Below is a small trained network, with its code and all its weights. Each question gives an input and a class and asks what happens when units are switched off, that is, made to give their printed mean instead of their output.

import numpy as np


def w(rows, s, z=0):
    codes = np.array(rows[::2]) - 128.0
    scale = np.full(codes.shape[1], s)
    scale[-1] = z or s
    return codes * scale


def f(y):
    return np.maximum(y, 0)


def log_softmax(a):
    a = a - a.max(-1, keepdims=True)
    return a - np.log(np.exp(a).sum(-1, keepdims=True))


def net(x, mask):
    res = np.array(x, float).reshape(1, 7) / 4 @ E
    y = f(res @ A[0][:, :-1].T + A[0][:, -1])
    res = res + np.where(mask, y, B[0][:, -1]) @ B[0][:, :-1]
    return log_softmax(res[-1] @ U[:, :-1].T + U[:, -1])


A, B = {}, {}
E = w([
[158,43,51,212],'x0',
[129,127,129,129],'x1',
[128,130,127,128],'x2',
[129,127,128,128],'x3',
[55,184,159,254],'x4',
[231,105,242,176],'x5',
[219,231,60,157],'x6',
],0.004)
A[0] = w([
[137,85,96,154,179],'neuron 0',
[109,208,192,49,109],'neuron 1',
[121,173,144,162,128],'neuron 2',
[165,138,118,58,150],'neuron 3',
[43,17,214,109,90],'neuron 4',
[144,120,157,137,104],'neuron 5',
[154,85,85,104,124],'neuron 6',
[188,111,191,155,85],'neuron 7',
[192,168,78,113,117],'neuron 8',
[162,190,93,141,84],'neuron 9',
[189,106,182,163,94],'neuron 10',
[134,155,117,131,254],'neuron 11',
[79,200,158,212,94],'neuron 12',
[76,32,151,90,110],'neuron 13',
[41,192,23,95,109],'neuron 14',
[100,177,138,93,140],'neuron 15',
[133,67,116,169,143],'neuron 16',
[157,160,113,136,94],'neuron 17',
[174,144,213,158,122],'neuron 18',
[164,120,207,156,116],'neuron 19',
[119,254,231,68,120],'neuron 20',
[72,74,189,132,113],'neuron 21',
[147,106,120,97,102],'neuron 22',
[125,145,134,121,237],'neuron 23',
[159,114,169,143,194],'neuron 24',
[78,151,149,241,96],'neuron 25',
[121,150,145,105,108],'neuron 26',
[156,125,178,136,96],'neuron 27',
[84,72,156,114,92],'neuron 28',
[206,93,153,59,124],'neuron 29',
[186,218,93,135,105],'neuron 30',
[79,149,121,155,143],'neuron 31',
[64,132,65,95,85],'neuron 32',
[180,96,107,40,84],'neuron 33',
[191,98,165,132,127],'neuron 34',
[140,114,119,102,100],'neuron 35',
[215,233,71,153,91],'neuron 36',
[79,127,105,118,117],'neuron 37',
[107,158,173,188,162],'neuron 38',
[186,141,181,140,125],'neuron 39',
[89,173,158,176,109],'neuron 40',
[162,72,96,173,111],'neuron 41',
[107,100,144,123,89],'neuron 42',
[165,71,41,218,125],'neuron 43',
[104,113,83,104,122],'neuron 44',
[140,162,104,132,105],'neuron 45',
],0.0073,0.0046)
B[0] = w([
[82,112,184,133,184],'neuron 0',
[94,31,131,207,179],'neuron 1',
[160,120,137,86,157],'neuron 2',
[176,107,165,68,184],'neuron 3',
[184,218,130,226,200],'neuron 4',
[116,143,102,125,136],'neuron 5',
[157,88,149,84,161],'neuron 6',
[80,154,50,120,157],'neuron 7',
[166,166,163,176,172],'neuron 8',
[153,177,133,176,154],'neuron 9',
[75,141,54,119,159],'neuron 10',
[95,191,241,71,253],'neuron 11',
[231,82,99,75,176],'neuron 12',
[173,197,147,182,184],'neuron 13',
[53,171,14,74,208],'neuron 14',
[102,84,161,146,167],'neuron 15',
[93,85,166,146,166],'neuron 16',
[141,155,125,160,139],'neuron 17',
[73,160,60,95,174],'neuron 18',
[80,155,64,102,167],'neuron 19',
[66,4,161,214,202],'neuron 20',
[165,180,148,177,172],'neuron 21',
[161,107,115,110,141],'neuron 22',
[100,171,223,81,235],'neuron 23',
[83,179,134,82,194],'neuron 24',
[229,75,118,62,178],'neuron 25',
[121,103,127,152,136],'neuron 26',
[103,141,89,129,144],'neuron 27',
[158,167,133,178,155],'neuron 28',
[209,96,120,48,184],'neuron 29',
[158,189,138,204,180],'neuron 30',
[156,117,134,75,166],'neuron 31',
[95,141,32,116,162],'neuron 32',
[226,71,93,90,169],'neuron 33',
[79,158,85,101,165],'neuron 34',
[152,116,117,108,135],'neuron 35',
[176,206,126,231,195],'neuron 36',
[99,154,92,111,152],'neuron 37',
[179,123,151,60,185],'neuron 38',
[84,157,76,106,165],'neuron 39',
[192,93,112,93,159],'neuron 40',
[97,60,144,163,158],'neuron 41',
[145,146,135,154,134],'neuron 42',
[67,27,162,195,190],'neuron 43',
[98,139,92,100,157],'neuron 44',
[133,158,131,142,143],'neuron 45',
],0.025,0.0047)
U = w([
[167,238,130,220,95],'0',
[28,175,2,82,106],'1',
[92,158,181,94,252],'2',
[215,81,117,63,73],'3',
[52,36,150,199,78],'4',
],0.0064,0.0043)

Each question gives the input, the list of numbers given to net, and the class t.
The units are the neurons (one row each of A and B). Each row of codes is followed by its name. A weight is (code - 128) times the scale printed after its matrix; where a second scale follows, it is the last column's (A, B and U).
mask holds one flag per neuron, in row order. A switched-off neuron (its flag False) gives its mean, the last column of its row in B, instead of its output. The means were averaged over made-up inputs and are rounded, as every weight is.
A unit's drop is (log p(t) with every unit on - log p(t) with that unit switched off) / (log p(t) with every unit on - log p(t) with every unit switched off).
The circuit of an input: a set's keep is (log p(t) with only the set's units on - log p(t) with every unit switched off) / (log p(t) with every unit on - log p(t) with every unit switched off). Starting from the 12 units with the biggest drops (on a tie, the unit counted first), units are removed one at a time, each time the one whose removal leaves the highest keep (on an exact tie, the one counted first), for as long as the keep stays at least 0.8.
circuit, biggest first: the units of the circuit, biggest drop first
unit that matters most: the unit with the biggest drop
top k neurons: the k neurons with the biggest drops, biggest first
drop when u is switched off: that unit's drop, to one decimal
input [4,-5,5,-5,7,-3,4], class 3: circuit, biggest first -> (neuron 25; neuron 12)
input [2,1,6,3,-5,3,-8], class 0: circuit, biggest first -> (neuron 4)
input [2,-3,7,4,-3,-8,-7], class 1: top 4 neurons -> (neuron 14; neuron 32; neuron 36; neuron 44)
input [7,4,6,1,8,5,7], class 3: top 2 neurons -> (neuron 25; neuron 12)
input [6,-7,-5,3,-4,2,-2], class 4: circuit, biggest first -> (neuron 43; neuron 41)
input [-8,-7,-1,2,-4,7,-5], class 4: top 2 neurons -> (neuron 20; neuron 1)
input [5,5,2,4,7,5,-5], class 3: top 2 neurons -> (neuron 25; neuron 12)
input [-8,0,2,1,1,8,-3], class 1: circuit, biggest first -> (neuron 18; neuron 19)
input [4,5,-2,3,-8,-6,6], class 3: top 4 neurons -> (neuron 33; neuron 6; neuron 3; neuron 4)
input [8,-2,7,-3,-6,-2,-1], class 4: top 2 neurons -> (neuron 43; neuron 41)
input [-6,-6,-6,7,8,-7,-2], class 3: circuit, biggest first -> (neuron 12; neuron 25)
input [-4,3,-6,7,8,-7,7], class 3: top 3 neurons -> (neuron 12; neuron 25; neuron 40)
input [5,8,6,-5,8,2,-7], class 3: top 4 neurons -> (neuron 25; neuron 12; neuron 38; neuron 36)
input [0,0,-6,5,-5,1,8], class 0: unit that matters most -> neuron 36
input [-7,-3,-7,-6,-8,-7,-3], class 3: top 2 neurons -> (neuron 33; neuron 3)
input [2,8,-6,8,-7,7,-8], class 0: top 2 neurons -> (neuron 4; neuron 13)
input [5,2,-2,-2,7,-7,4], class 1: top 2 neurons -> (neuron 14; neuron 32)
input [-8,2,8,4,0,6,-8], class 0: top 2 neurons -> (neuron 4; neuron 21)
input [-7,8,-6,-2,1,-6,-7], class 0: top 3 neurons -> (neuron 4; neuron 13; neuron 21)
input [0,-4,-6,-3,-5,-4,8], class 0: circuit, biggest first -> (neuron 36)
input [2,-7,-5,-6,5,8,7], class 1: top 2 neurons -> (neuron 18; neuron 10)
input [6,6,8,-4,-3,-4,4], class 4: drop when neuron 41 is switched off -> 0.1
input [8,1,1,-6,5,-7,2], class 4: drop when neuron 24 is switched off -> 0.3
input [5,-8,-1,-2,3,-8,0], class 1: drop when neuron 14 is switched off -> 0.4
input [5,-4,-7,6,2,0,-7], class 0: drop when neuron 4 is switched off -> 0.4
